Here is a tiny trained network, its code and every weight. The questions are about switching its units off for an input and a target symbol, where a switched-off unit gives its printed mean instead of its output.

import numpy as np


def w(rows, s, z=0):
    codes = np.array(rows[::2]) - 128.0
    scale = np.full(codes.shape[1], s)
    scale[-1] = z or s
    return codes * scale


def f(y):
    return y / 2 * (1 + np.tanh(0.7978845608 * (y + 0.044715 * y**3)))


def softmax(a):
    e = np.exp(a - a.max(-1, keepdims=True))
    return e / e.sum(-1, keepdims=True)


def log_softmax(a):
    a = a - a.max(-1, keepdims=True)
    return a - np.log(np.exp(a).sum(-1, keepdims=True))


def net(x, mask):
    ids = ['γεηλτφψω'.index(c) for c in x.split()]
    T = len(ids)
    res = E[ids] + P[:T]
    r = res
    for j in range(3):
        rows = slice(3 * j, 3 * j + 3)
        q, k, v = (r @ M[0][rows].T for M in (Q, K, V))
        z = softmax(np.where(np.tri(T) > 0, q @ k.T / 3**0.5, -1e9)) @ v
        o = O[0][rows]
        res = res + np.where(mask[j], z, o[:, -1]) @ o[:, :-1]
    y = f(res @ A[0][:, :-1].T + A[0][:, -1])
    res = res + np.where(mask[3:27], y, B[0][:, -1]) @ B[0][:, :-1]
    return log_softmax(res[-1] @ U[:, :-1].T + U[:, -1])


Q, K, V, O, A, B = {}, {}, {}, {}, {}, {}
E = w([
[125,69,93,78,153,91],'γ',
[126,89,109,86,183,62],'ε',
[104,137,142,6,168,128],'η',
[123,103,156,70,69,87],'λ',
[184,154,112,113,79,43],'τ',
[118,52,233,160,138,187],'φ',
[43,129,150,246,85,149],'ψ',
[22,142,159,118,184,159],'ω',
],0.022)
P = w([
[96,104,59,86,106,114],'0',
[94,112,82,95,121,104],'1',
[88,128,109,102,120,99],'2',
[103,120,129,113,131,93],'3',
[113,127,146,122,129,99],'4',
[125,126,167,129,137,93],'5',
[131,130,184,140,142,91],'6',
[137,131,202,146,146,89],'7',
[145,132,224,151,147,90],'8',
[148,127,233,157,155,85],'9',
[158,117,247,171,159,80],'10',
],0.012)
Q[0] = w([
[200,56,202,102,134,100],'h1',
[204,214,170,239,157,140],'h1',
[150,74,114,64,103,108],'h1',
[195,160,45,68,242,255],'h2',
[107,187,117,54,142,183],'h2',
[69,72,237,98,183,33],'h2',
[235,118,173,88,57,75],'h3',
[65,47,143,65,178,36],'h3',
[220,84,94,131,148,190],'h3',
],0.0095)
K[0] = w([
[138,162,153,128,144,95],'h1',
[95,105,103,132,121,125],'h1',
[152,97,160,157,129,125],'h1',
[143,157,81,111,103,126],'h2',
[105,135,117,143,107,110],'h2',
[158,103,251,137,140,162],'h2',
[145,149,125,131,130,98],'h3',
[158,140,207,146,155,132],'h3',
[140,142,73,104,129,115],'h3',
],0.023)
V[0] = w([
[92,86,180,125,196,78],'h1',
[125,34,161,111,114,166],'h1',
[98,136,84,115,183,167],'h1',
[128,79,177,154,235,168],'h2',
[138,137,125,187,90,77],'h2',
[142,139,209,121,113,221],'h2',
[193,62,166,40,144,115],'h3',
[195,71,126,160,110,125],'h3',
[101,80,135,175,245,135],'h3',
],0.011)
O[0] = w([
[129,143,121,175,157,126,249],'h1',
[88,67,137,153,91,110,164],'h1',
[104,99,82,138,91,152,110],'h1',
[137,97,58,81,141,157,220],'h2',
[205,144,134,221,9,103,137],'h2',
[65,146,70,77,109,85,183],'h2',
[103,99,189,165,171,166,127],'h3',
[168,103,178,143,126,159,125],'h3',
[125,173,73,160,138,162,192],'h3',
],0.011)
A[0] = w([
[89,164,127,212,92,124,52],'n1',
[101,193,80,185,175,179,159],'n2',
[128,169,176,74,155,126,234],'n3',
[88,144,171,166,155,86,88],'n4',
[108,195,90,173,141,119,52],'n5',
[130,114,110,124,101,117,187],'n6',
[132,112,243,182,145,99,159],'n7',
[94,167,163,171,160,136,111],'n8',
[89,159,108,69,118,67,42],'n9',
[175,82,63,161,200,172,199],'n10',
[105,95,170,143,216,119,151],'n11',
[78,112,110,122,167,254,79],'n12',
[130,169,111,214,142,189,76],'n13',
[194,135,117,80,107,171,253],'n14',
[138,143,89,80,81,232,254],'n15',
[111,121,109,82,77,99,64],'n16',
[238,132,159,102,144,126,92],'n17',
[131,197,171,114,92,114,111],'n18',
[148,119,120,107,87,152,244],'n19',
[88,116,221,81,63,88,231],'n20',
[155,95,211,94,134,93,156],'n21',
[191,117,99,101,146,65,188],'n22',
[117,131,178,131,155,187,126],'n23',
[184,188,172,104,174,142,60],'n24',
],0.01,0.0037)
B[0] = w([
[112,87,93,55,132,128,185],'n1',
[198,71,92,121,189,123,204],'n2',
[140,97,108,156,158,62,164],'n3',
[82,71,212,49,91,54,165],'n4',
[170,151,148,91,126,192,181],'n5',
[80,189,144,136,106,112,162],'n6',
[98,175,186,138,128,163,226],'n7',
[104,58,178,35,183,125,152],'n8',
[160,119,131,186,100,221,199],'n9',
[167,184,173,172,62,127,228],'n10',
[109,150,116,139,87,224,246],'n11',
[184,105,210,86,100,48,228],'n12',
[124,109,218,164,197,55,160],'n13',
[98,84,101,238,184,44,128],'n14',
[101,142,95,170,139,55,163],'n15',
[179,55,208,163,168,189,174],'n16',
[121,141,29,61,160,139,152],'n17',
[129,64,99,142,94,86,157],'n18',
[112,184,108,137,199,62,142],'n19',
[148,126,44,202,243,155,192],'n20',
[122,213,48,39,65,178,193],'n21',
[75,143,90,136,75,111,181],'n22',
[80,90,105,102,31,89,160],'n23',
[222,150,215,2,136,110,143],'n24',
],0.0052,0.014)
U = w([
[138,135,75,104,51,203,11],'γ',
[188,128,95,176,131,172,184],'ε',
[111,35,72,88,121,67,96],'η',
[3,238,100,158,124,139,94],'λ',
[152,189,77,48,63,177,55],'τ',
[140,105,69,97,84,143,8],'φ',
[110,163,67,155,93,47,254],'ψ',
[100,156,10,123,138,218,207],'ω',
],0.0067,0.0029)

Each question gives the input, a string of symbols that net reads in full, and the target symbol t.
The units are the heads (3 rows each of Q, K, V and O) and the neurons (one row each of A and B). Each row of codes is followed by its name. A weight is (code - 128) times the scale printed after its matrix; where a second scale follows, it is the last column's (O, A, B and U).
mask holds one flag per unit, heads first, then neurons. A switched-off unit (its flag False) gives its mean, the last column of its rows in O or B, instead of its output. The means were averaged over made-up inputs and are rounded, as every weight is.
A unit's drop is (log p(t) with every unit on - log p(t) with that unit switched off) / (log p(t) with every unit on - log p(t) with every unit switched off).
The circuit of an input: a set's keep is (log p(t) with only the set's units on - log p(t) with every unit switched off) / (log p(t) with every unit on - log p(t) with every unit switched off). Starting from the 12 units with the biggest drops (on a tie, the unit counted first), units are removed one at a time, each time the one whose removal leaves the highest keep (on an exact tie, the one counted first), for as long as the keep stays at least 0.8.
units of the circuit, in order: the units of the circuit, biggest drop first
k most important neurons: the k neurons with the biggest drops, biggest first
which heads matter: for each layer, one digit per head in row order, 1 if its drop is at least 0.15 and else 0, layers parted by /
drop when u is switched off: that unit's drop, to one decimal
input η ψ ε, target ψ: units of the circuit, in order	(h2, h3)
input ε λ γ φ, target η: which heads matter	010
input ε ψ ψ η ε ψ γ τ λ λ, target τ: units of the circuit, in order	(n21, h1)
input ε η ψ η η ε ε ε γ τ γ, target τ: units of the circuit, in order	(h1, n21, n24, h3)
input η ψ ε λ η ω, target ω: which heads matter	001
input η ψ η γ ε ε γ, target ε: units of the circuit, in order	(h2, h3)
input ε ε ε λ τ φ ε λ γ λ, target ω: which heads matter	110
input γ λ η, target λ: units of the circuit, in order	(h2, h3)
input φ η ψ ψ ψ ψ, target ω: units of the circuit, in order	(h2, n2)
input ψ ε ε ψ ε ω ψ ε ψ, target ψ: units of the circuit, in order	(h3)
input ε ε ε ψ ε ω ε γ η, target η: which heads matter	011
input ε γ λ γ ε ε ε ψ ε ε τ, target τ: which heads matter	111
input γ ε ω γ φ γ ψ ψ γ ε, target ω: units of the circuit, in order	(h2, n9)
input φ ε ε ε ε ψ, target η: which heads matter	000
input γ γ ψ ε γ, target ψ: units of the circuit, in order	(h2, h3, n11, n9)
input ψ λ ε λ ψ ψ η, target ψ: 2 most important neurons	(n14, n11)
input ω ψ ε γ ε γ τ, target τ: 3 most important neurons	(n21, n24, n17)
input ω ψ λ ε φ ψ η, target η: which heads matter	010
input ε λ ψ ε ε γ ψ ε γ ε, target ε: which heads matter	111
input ε ψ ψ ε ψ ω ψ, target ω: most important neuron	(n12)
input φ γ ψ λ ε ψ ε ψ λ, target ω: 4 most important neurons	(n9, n12, n20, n4)
input ε ω η ψ ε λ γ, target λ: most important neuron	(n7)
input ε ω τ, target ω: which heads matter	011
input τ τ ε, target τ: 2 most important neurons	(n24, n21)
input λ τ τ ε ψ λ ε γ, target λ: drop when n7 is switched off	0.2
